Below are the code and all the weights of a small trained network. Each question names an input and a class and asks about switching units off, where a switched-off unit gives its printed mean instead of its output.

import numpy as np


def w(rows, s, z=0):
    codes = np.array(rows[::2]) - 128.0
    scale = np.full(codes.shape[1], s)
    scale[-1] = z or s
    return codes * scale


def norm(h):
    return h / np.sqrt((h * h).mean(-1, keepdims=True) + 1e-5)


def f(y):
    return np.maximum(y, 0)


def log_softmax(a):
    a = a - a.max(-1, keepdims=True)
    return a - np.log(np.exp(a).sum(-1, keepdims=True))


def net(x, mask):
    res = np.array(x, float).reshape(1, 2) / 4 @ E
    u = 0
    for l in range(2):
        y = f(norm(res) @ A[l][:, :-1].T + A[l][:, -1])
        res = res + np.where(mask[u : u + 14], y, B[l][:, -1]) @ B[l][:, :-1]
        u += 14
    return log_softmax(norm(res)[-1] @ U[:, :-1].T + U[:, -1])


A, B = {}, {}
E = w([
[144,108,255,192,81,94],'x0',
[133,156,129,28,26,56],'x1',
],0.0064)
A[0] = w([
[114,140,139,99,95,123,71],'0.n1',
[112,156,148,103,88,111,128],'0.n2',
[118,145,27,174,191,175,155],'0.n3',
[118,108,82,77,125,115,147],'0.n4',
[88,65,104,119,161,107,112],'0.n5',
[111,160,138,107,143,180,44],'0.n6',
[101,89,133,125,124,132,69],'0.n7',
[146,123,57,160,223,155,4],'0.n8',
[132,146,177,96,115,143,106],'0.n9',
[118,94,50,156,100,135,66],'0.n10',
[102,124,93,173,166,138,31],'0.n11',
[130,142,144,110,159,96,122],'0.n12',
[135,128,8,84,116,121,80],'0.n13',
[128,100,178,203,209,165,89],'0.n14',
],0.012,0.0036)
B[0] = w([
[182,92,158,139,130,151,157],'0.n1',
[103,188,181,88,99,91,178],'0.n2',
[174,81,116,113,54,36,255],'0.n3',
[85,137,85,153,162,185,180],'0.n4',
[120,106,110,125,101,101,154],'0.n5',
[104,72,101,119,122,125,140],'0.n6',
[124,137,137,129,121,133,128],'0.n7',
[189,55,92,144,73,120,222],'0.n8',
[84,92,123,144,82,56,156],'0.n9',
[68,109,178,215,154,45,156],'0.n10',
[207,106,162,102,78,203,173],'0.n11',
[131,114,127,129,113,138,135],'0.n12',
[131,237,162,78,196,209,212],'0.n13',
[41,189,147,111,251,144,227],'0.n14',
],0.019,0.011)
A[1] = w([
[175,107,142,65,77,126,99],'1.n1',
[50,142,133,124,155,154,144],'1.n2',
[148,136,132,97,167,157,75],'1.n3',
[116,84,88,146,105,110,140],'1.n4',
[229,65,112,168,84,117,40],'1.n5',
[161,74,178,129,41,72,206],'1.n6',
[232,8,72,157,30,110,2],'1.n7',
[93,165,87,120,182,139,122],'1.n8',
[121,186,69,158,104,186,138],'1.n9',
[101,135,105,153,136,203,162],'1.n10',
[47,96,88,197,196,137,127],'1.n11',
[159,135,125,144,28,87,178],'1.n12',
[139,52,77,154,79,111,200],'1.n13',
[74,101,118,147,178,176,101],'1.n14',
],0.018,0.002)
B[1] = w([
[142,99,113,168,150,114,197],'1.n1',
[157,84,69,142,128,136,174],'1.n2',
[85,157,100,138,108,135,154],'1.n3',
[111,120,158,135,145,160,157],'1.n4',
[76,55,132,139,188,174,205],'1.n5',
[187,184,102,85,165,59,250],'1.n6',
[48,65,126,133,237,251,252],'1.n7',
[114,170,164,109,85,178,172],'1.n8',
[89,178,165,88,118,155,148],'1.n9',
[153,97,157,68,81,65,149],'1.n10',
[182,78,10,198,56,130,158],'1.n11',
[145,98,139,118,177,73,213],'1.n12',
[81,125,135,133,186,194,189],'1.n13',
[127,99,97,169,64,71,157],'1.n14',
],0.025,0.019)
U = w([
[83,45,100,135,245,194,144],'0',
[93,204,126,61,97,174,183],'1',
[143,61,9,214,54,121,172],'2',
[188,147,113,92,181,7,160],'3',
[146,75,172,158,104,125,2],'4',
[125,108,165,187,114,114,37],'5',
],0.016,0.0084)

Each question gives the input, the list of numbers given to net, and the class t.
The units are the neurons (one row each of A and B). Each row of codes is followed by its name. A weight is (code - 128) times the scale printed after its matrix; where a second scale follows, it is the last column's (A, B and U).
mask holds one flag per neuron, layer by layer. A switched-off neuron (its flag False) gives its mean, the last column of its row in B, instead of its output. The means were averaged over made-up inputs and are rounded, as every weight is.
A unit's drop is (log p(t) with every unit on - log p(t) with that unit switched off) / (log p(t) with every unit on - log p(t) with every unit switched off).
unit that matters most: the unit with the biggest drop
k most important neurons: the k neurons with the biggest drops, biggest first
k most important neurons of layer l: the k neurons of layer l with the biggest drops, biggest first
drop when u is switched off: that unit's drop, to one decimal
input [-6,3], class 1: unit that matters most => 0.n13
input [2,1], class 3: 2 most important neurons of layer 0 => [0.n14 0.n8]
input [4,3], class 3: 2 most important neurons => [0.n8 0.n3]
input [3,3], class 3: 2 most important neurons => [0.n8 0.n3]
input [0,7], class 1: 4 most important neurons => [0.n8 0.n3 0.n4 1.n7]
input [3,5], class 3: 3 most important neurons => [0.n8 0.n2 0.n3]
input [2,8], class 3: 2 most important neurons => [0.n14 0.n8]
input [2,2], class 3: 3 most important neurons => [0.n8 0.n3 0.n2]
input [1,6], class 3: 2 most important neurons => [0.n14 1.n7]
input [-7,1], class 1: 3 most important neurons => [0.n13 0.n4 1.n7]
input [3,1], class 3: 2 most important neurons => [0.n14 0.n8]
input [-2,2], class 1: drop when 0.n13 is switched off => 0.3
input [2,-4], class 2: drop when 0.n14 is switched off => 1.1
input [7,-1], class 2: drop when 0.n3 is switched off => 0.3
input [1,0], class 2: most important neuron of layer 0 => [0.n3]
